Below is a small trained network, with its code and all its weights. Each question gives an input and a target symbol and asks what happens when units are switched off, that is, made to give their printed mean instead of their output.

import numpy as np


def w(rows, s, z=0):
    codes = np.array(rows[::2]) - 128.0
    scale = np.full(codes.shape[1], s)
    scale[-1] = z or s
    return codes * scale


def norm(h):
    return h / np.sqrt((h * h).mean(-1, keepdims=True) + 1e-5)


def softmax(a):
    e = np.exp(a - a.max(-1, keepdims=True))
    return e / e.sum(-1, keepdims=True)


def log_softmax(a):
    a = a - a.max(-1, keepdims=True)
    return a - np.log(np.exp(a).sum(-1, keepdims=True))


def net(x, mask):
    ids = ['ΓΔΞΣΩαζηθτφψ'.index(c) for c in x.split()]
    T = len(ids)
    res = E[ids] + P[:T]
    u = 0
    for l in range(2):
        r = norm(res)
        for j in range(3):
            rows = slice(3 * j, 3 * j + 3)
            q, k, v = (r @ M[l][rows].T for M in (Q, K, V))
            z = softmax(np.where(np.tri(T) > 0, q @ k.T / 3**0.5, -1e9)) @ v
            o = O[l][rows]
            res = res + np.where(mask[u + j], z, o[:, -1]) @ o[:, :-1]
        u += 3
    return log_softmax(norm(res)[-1] @ U[:, :-1].T + U[:, -1])


Q, K, V, O = {}, {}, {}, {}
E = w([
[90,56,166,244,95,114],'Γ',
[106,150,148,137,116,181],'Δ',
[122,133,131,138,181,167],'Ξ',
[122,151,86,175,1,182],'Σ',
[80,90,151,160,146,69],'Ω',
[124,153,125,224,94,78],'α',
[133,68,87,129,125,164],'ζ',
[125,154,109,105,136,127],'η',
[131,84,72,127,93,78],'θ',
[108,116,147,85,151,144],'τ',
[166,200,125,91,118,95],'φ',
[72,156,163,128,153,103],'ψ',
],0.0095)
P = w([
[16,69,3,170,51,57],'0',
[125,123,79,137,93,95],'1',
[115,129,73,151,126,104],'2',
[110,126,75,162,144,112],'3',
[110,114,84,168,155,117],'4',
[97,112,79,178,170,134],'5',
],0.0022)
Q[0] = w([
[78,221,19,117,160,153],'0.h1',
[11,100,180,170,124,101],'0.h1',
[163,194,197,58,51,86],'0.h1',
[82,127,77,212,193,176],'0.h2',
[231,101,185,147,131,128],'0.h2',
[70,129,81,147,149,136],'0.h2',
[153,98,191,108,184,223],'0.h3',
[63,142,79,242,47,179],'0.h3',
[1,102,61,146,179,181],'0.h3',
],0.012)
K[0] = w([
[57,187,26,78,108,116],'0.h1',
[119,165,167,192,233,153],'0.h1',
[200,187,189,90,97,80],'0.h1',
[167,82,97,189,224,89],'0.h2',
[128,97,146,112,41,65],'0.h2',
[150,136,109,156,192,156],'0.h2',
[32,82,73,69,81,89],'0.h3',
[111,202,66,255,194,197],'0.h3',
[46,79,142,181,227,192],'0.h3',
],0.012)
V[0] = w([
[143,117,46,142,134,112],'0.h1',
[110,164,107,67,131,136],'0.h1',
[107,135,154,134,2,95],'0.h1',
[188,102,133,143,189,95],'0.h2',
[159,139,136,60,142,112],'0.h2',
[123,144,186,178,147,170],'0.h2',
[93,134,122,153,42,131],'0.h3',
[106,103,57,137,132,70],'0.h3',
[162,93,156,175,153,143],'0.h3',
],0.0072)
O[0] = w([
[77,104,98,91,125,229,185],'0.h1',
[35,169,71,39,201,117,169],'0.h1',
[199,4,216,133,192,107,170],'0.h1',
[88,83,39,211,130,50,25],'0.h2',
[46,168,92,167,160,141,26],'0.h2',
[155,102,200,174,57,49,119],'0.h2',
[251,142,117,148,151,172,255],'0.h3',
[81,177,14,194,156,85,112],'0.h3',
[136,34,173,187,109,96,92],'0.h3',
],0.0037,0.0036)
Q[1] = w([
[207,102,151,116,161,132],'1.h1',
[111,100,117,185,159,80],'1.h1',
[128,183,192,157,161,152],'1.h1',
[79,151,85,149,117,148],'1.h2',
[158,177,152,157,116,143],'1.h2',
[122,106,111,129,99,251],'1.h2',
[135,171,99,162,101,118],'1.h3',
[59,109,134,181,134,149],'1.h3',
[186,155,167,126,182,179],'1.h3',
],0.021)
K[1] = w([
[131,50,163,89,56,71],'1.h1',
[128,158,65,207,117,70],'1.h1',
[143,181,248,123,143,71],'1.h1',
[59,151,79,134,56,117],'1.h2',
[91,134,162,83,176,140],'1.h2',
[141,108,75,7,77,230],'1.h2',
[165,180,95,180,123,146],'1.h3',
[99,104,205,190,193,147],'1.h3',
[136,150,174,114,34,63],'1.h3',
],0.014)
V[1] = w([
[106,200,156,146,212,115],'1.h1',
[98,129,178,218,146,159],'1.h1',
[64,152,123,149,77,186],'1.h1',
[122,142,172,146,131,115],'1.h2',
[94,140,153,147,96,185],'1.h2',
[79,70,168,149,184,154],'1.h2',
[180,108,146,146,249,131],'1.h3',
[88,162,174,210,111,179],'1.h3',
[59,56,173,102,119,159],'1.h3',
],0.012)
O[1] = w([
[152,22,106,72,48,141,93],'1.h1',
[147,131,58,4,156,158,160],'1.h1',
[195,124,203,80,191,166,151],'1.h1',
[169,137,162,80,152,121,73],'1.h2',
[185,98,115,161,155,91,250],'1.h2',
[110,162,169,123,218,51,117],'1.h2',
[64,128,112,45,254,40,247],'1.h3',
[174,69,3,119,132,173,177],'1.h3',
[58,28,134,179,138,203,149],'1.h3',
],0.0063,0.0024)
U = w([
[156,97,94,110,108,139,4],'Γ',
[68,183,172,233,83,59,191],'Δ',
[203,109,221,54,212,182,195],'Ξ',
[124,52,137,1,51,62,78],'Σ',
[44,204,51,71,128,208,198],'Ω',
[86,160,98,235,225,185,28],'α',
[180,30,98,197,186,83,172],'ζ',
[215,154,144,209,41,195,134],'η',
[26,43,230,143,106,160,158],'θ',
[137,220,178,70,53,79,180],'τ',
[205,167,21,108,116,37,91],'φ',
[32,126,95,90,219,11,81],'ψ',
],0.0096,0.0031)

Each question gives the input, a string of symbols that net reads in full, and the target symbol t.
The units are the heads (3 rows each of Q, K, V and O). Each row of codes is followed by its name. A weight is (code - 128) times the scale printed after its matrix; where a second scale follows, it is the last column's (O and U).
mask holds one flag per head, layer by layer. A switched-off head (its flag False) gives its mean, the last column of its rows in O, instead of its output. The means were averaged over made-up inputs and are rounded, as every weight is.
A unit's drop is (log p(t) with every unit on - log p(t) with that unit switched off) / (log p(t) with every unit on - log p(t) with every unit switched off).
The circuit of an input: a set's keep is (log p(t) with only the set's units on - log p(t) with every unit switched off) / (log p(t) with every unit on - log p(t) with every unit switched off). Starting from all 6 units, units are removed one at a time, each time the one whose removal leaves the highest keep (on an exact tie, the one counted first), for as long as the keep stays at least 0.8.
units of the circuit, in order: the units of the circuit, biggest drop first
unit that matters most: the unit with the biggest drop
which heads matter: for each layer, one digit per head in row order, 1 if its drop is at least 0.15 and else 0, layers parted by /
drop of u: that unit's drop, to one decimal
input Δ ζ τ Ξ Δ, target ψ: which heads matter => 000 / 001
input Σ Δ η η Δ, target Ω: which heads matter => 100 / 000
input Ξ τ Δ, target η: which heads matter => 100 / 001
input η τ Ξ η Σ Σ, target θ: units of the circuit, in order => 0.h3; 1.h3
input ψ Ω Γ Σ Ξ, target φ: which heads matter => 110 / 001
input Ξ Γ ζ Σ ψ, target η: units of the circuit, in order => 0.h1; 1.h3
input φ Γ Δ θ α, target φ: which heads matter => 000 / 100
input τ η Ξ, target Σ: units of the circuit, in order => 1.h1; 0.h2
input Δ ζ Δ, target α: units of the circuit, in order => 0.h2; 1.h2
input Ω Ω η, target Ω: which heads matter => 111 / 000
input Ξ Σ η, target η: units of the circuit, in order => 1.h3
input ψ Δ ζ, target α: which heads matter => 000 / 100
input θ Σ ψ Δ Σ ζ, target α: which heads matter => 100 / 100
input Δ ζ Δ Σ φ η, target Ω: which heads matter => 110 / 000
input Δ Σ Δ Δ η Δ, target Ω: which heads matter => 110 / 100
input Ξ Ω Ω, target η: unit that matters most => 0.h1
input Δ η Δ ζ Δ, target α: units of the circuit, in order => 0.h2; 0.h1; 1.h1
input Ξ Δ θ, target η: which heads matter => 100 / 000
input Δ Ξ τ Δ, target ψ: which heads matter => 001 / 001
input ζ τ Ξ Ω τ ψ, target Ω: units of the circuit, in order => 0.h1
input η τ ψ η, target θ: units of the circuit, in order => 1.h1; 0.h1
input τ Δ Ξ α ψ Δ, target Σ: which heads matter => 001 / 100
input Ξ Δ ζ τ, target η: which heads matter => 100 / 001
input Δ τ Δ, target θ: units of the circuit, in order => 1.h3; 0.h3
input Δ Ξ η, target ψ: which heads matter => 001 / 001
input Δ Ξ η Γ, target ψ: drop of 1.h3 => 0.6
input η η τ α, target φ: units of the circuit, in order => 1.h3
input Δ Δ ψ τ Σ Δ, target Σ: drop of 0.h1 => 0.2
input Δ Σ τ, target θ: drop of 0.h3 => 1.0
input θ θ τ, target θ: drop of 1.h3 => 0.2
